Below are the code and all the weights of a small trained network. Each question names an input and a target symbol and asks about switching units off, where a switched-off unit gives its printed mean instead of its output.

import numpy as np


def w(rows, s, z=0):
    codes = np.array(rows[::2]) - 128.0
    scale = np.full(codes.shape[1], s)
    scale[-1] = z or s
    return codes * scale


def f(y):
    return np.maximum(y, 0)


def softmax(a):
    e = np.exp(a - a.max(-1, keepdims=True))
    return e / e.sum(-1, keepdims=True)


def log_softmax(a):
    a = a - a.max(-1, keepdims=True)
    return a - np.log(np.exp(a).sum(-1, keepdims=True))


def net(x, mask):
    ids = ['εζηπσφψω'.index(c) for c in x.split()]
    T = len(ids)
    res = E[ids] + P[:T]
    r = res
    for j in range(3):
        rows = slice(2 * j, 2 * j + 2)
        q, k, v = (r @ M[0][rows].T for M in (Q, K, V))
        z = softmax(np.where(np.tri(T) > 0, q @ k.T / 2**0.5, -1e9)) @ v
        o = O[0][rows]
        res = res + np.where(mask[j], z, o[:, -1]) @ o[:, :-1]
    y = f(res @ A[0][:, :-1].T + A[0][:, -1])
    res = res + np.where(mask[3:7], y, B[0][:, -1]) @ B[0][:, :-1]
    return log_softmax(res[-1] @ U[:, :-1].T + U[:, -1])


Q, K, V, O, A, B = {}, {}, {}, {}, {}, {}
E = w([
[128,186,114,84],'ε',
[96,138,108,92],'ζ',
[115,221,6,121],'η',
[204,122,119,148],'π',
[121,83,84,71],'σ',
[130,113,126,59],'φ',
[34,130,81,113],'ψ',
[105,62,29,108],'ω',
],0.017)
P = w([
[114,45,254,50],'0',
[131,226,109,147],'1',
[147,232,74,132],'2',
[143,188,56,128],'3',
[143,205,65,124],'4',
[131,148,46,118],'5',
[144,174,59,112],'6',
[138,133,52,100],'7',
[136,154,46,118],'8',
[140,185,109,93],'9',
[130,168,30,110],'10',
[128,133,33,102],'11',
[125,141,26,102],'12',
[116,103,37,89],'13',
],0.0087)
Q[0] = w([
[102,153,184,125],'head 1',
[118,154,46,64],'head 1',
[120,122,204,217],'head 2',
[154,126,105,101],'head 2',
[105,113,116,152],'head 3',
[146,88,181,247],'head 3',
],0.012)
K[0] = w([
[121,120,17,176],'head 1',
[59,63,165,12],'head 1',
[135,221,10,204],'head 2',
[83,122,171,108],'head 2',
[163,199,120,67],'head 3',
[99,170,68,55],'head 3',
],0.011)
V[0] = w([
[132,125,22,163],'head 1',
[231,212,233,30],'head 1',
[183,45,89,113],'head 2',
[159,207,79,179],'head 2',
[57,152,171,149],'head 3',
[30,2,134,88],'head 3',
],0.0094)
O[0] = w([
[156,128,1,141,92],'head 1',
[170,228,246,91,143],'head 1',
[190,85,132,230,186],'head 2',
[149,163,69,97,4],'head 2',
[78,133,109,124,90],'head 3',
[66,85,145,168,177],'head 3',
],0.01,0.011)
A[0] = w([
[105,79,176,131,17],'neuron 1',
[137,30,182,80,181],'neuron 2',
[1,103,68,100,248],'neuron 3',
[56,189,204,71,65],'neuron 4',
],0.0082,0.0016)
B[0] = w([
[99,118,149,189,211],'neuron 1',
[146,213,73,123,245],'neuron 2',
[171,94,18,88,252],'neuron 3',
[127,149,129,3,255],'neuron 4',
],0.0052,0.0074)
U = w([
[69,135,135,113,94],'ε',
[120,147,122,74,47],'ζ',
[178,175,78,121,185],'η',
[235,117,135,132,253],'π',
[85,116,193,254,116],'σ',
[122,98,113,207,49],'φ',
[87,109,104,96,201],'ψ',
[95,139,188,154,64],'ω',
],0.0092,0.005)

Each question gives the input, a string of symbols that net reads in full, and the target symbol t.
The units are the heads (2 rows each of Q, K, V and O) and the neurons (one row each of A and B). Each row of codes is followed by its name. A weight is (code - 128) times the scale printed after its matrix; where a second scale follows, it is the last column's (O, A, B and U).
mask holds one flag per unit, heads first, then neurons. A switched-off unit (its flag False) gives its mean, the last column of its rows in O or B, instead of its output. The means were averaged over made-up inputs and are rounded, as every weight is.
A unit's drop is (log p(t) with every unit on - log p(t) with that unit switched off) / (log p(t) with every unit on - log p(t) with every unit switched off).
The circuit of an input: a set's keep is (log p(t) with only the set's units on - log p(t) with every unit switched off) / (log p(t) with every unit on - log p(t) with every unit switched off). Starting from all 7 units, units are removed one at a time, each time the one whose removal leaves the highest keep (on an exact tie, the one counted first), for as long as the keep stays at least 0.8.
circuit, biggest first: the units of the circuit, biggest drop first
top k neurons: the k neurons with the biggest drops, biggest first
heads that matter: for each layer, one digit per head in row order, 1 if its drop is at least 0.15 and else 0, layers parted by /
drop of u: that unit's drop, to one decimal
input ω η σ φ ω ψ φ ω ω ψ σ φ, target φ: circuit, biggest first : head 1; head 2; head 3
input ψ σ ψ, target ψ: circuit, biggest first : head 2; neuron 3; head 1
input ε φ ω, target ζ: circuit, biggest first : head 1; head 2; neuron 4
input ω ζ ω σ σ ε σ η, target φ: top neuron : neuron 4
input η ζ φ ω ω σ σ σ φ ψ ε σ ζ, target η: circuit, biggest first : head 1; head 2
input η ψ η ε ε, target η: circuit, biggest first : head 2; head 1
input φ σ ζ ε ε σ ψ ε η ω ω η ψ ψ, target ω: heads that matter : 100
input ω φ η η σ ζ ζ, target φ: circuit, biggest first : head 1; head 2; neuron 4
input σ η ζ ε ψ φ σ σ ψ ε η ψ ω φ, target σ: circuit, biggest first : head 2; head 3; neuron 4
input σ σ σ η η ψ ω ω ε ω ζ ψ φ ε, target σ: circuit, biggest first : head 2; head 3; neuron 4
input φ ψ φ ζ ζ φ ε, target ω: circuit, biggest first : head 1; neuron 3
input σ η ζ, target σ: circuit, biggest first : head 2; head 3
input ψ ψ ω σ σ ω σ ψ ζ η η η, target ψ: circuit, biggest first : head 2; head 1; head 3
input ω ω ψ, target φ: heads that matter : 110
input φ ζ σ ψ ζ ψ φ ζ ε η ω ζ ω σ, target ω: top 2 neurons : neuron 3; neuron 1
input φ η ω ε, target ω: top neuron : neuron 4
input ε σ σ, target ζ: drop of neuron 4 : 0.4
input φ ζ σ ω σ ε ω ε ψ ζ σ ψ σ, target ω: drop of head 1 : 0.8
input η π ζ η π ω ζ σ ζ φ, target η: drop of head 3 : 0.3
input ψ σ φ σ φ, target ψ: top neuron : neuron 3
input η σ σ ζ σ σ η ω ζ ζ σ ω ε ω, target η: top 2 neurons : neuron 3; neuron 1
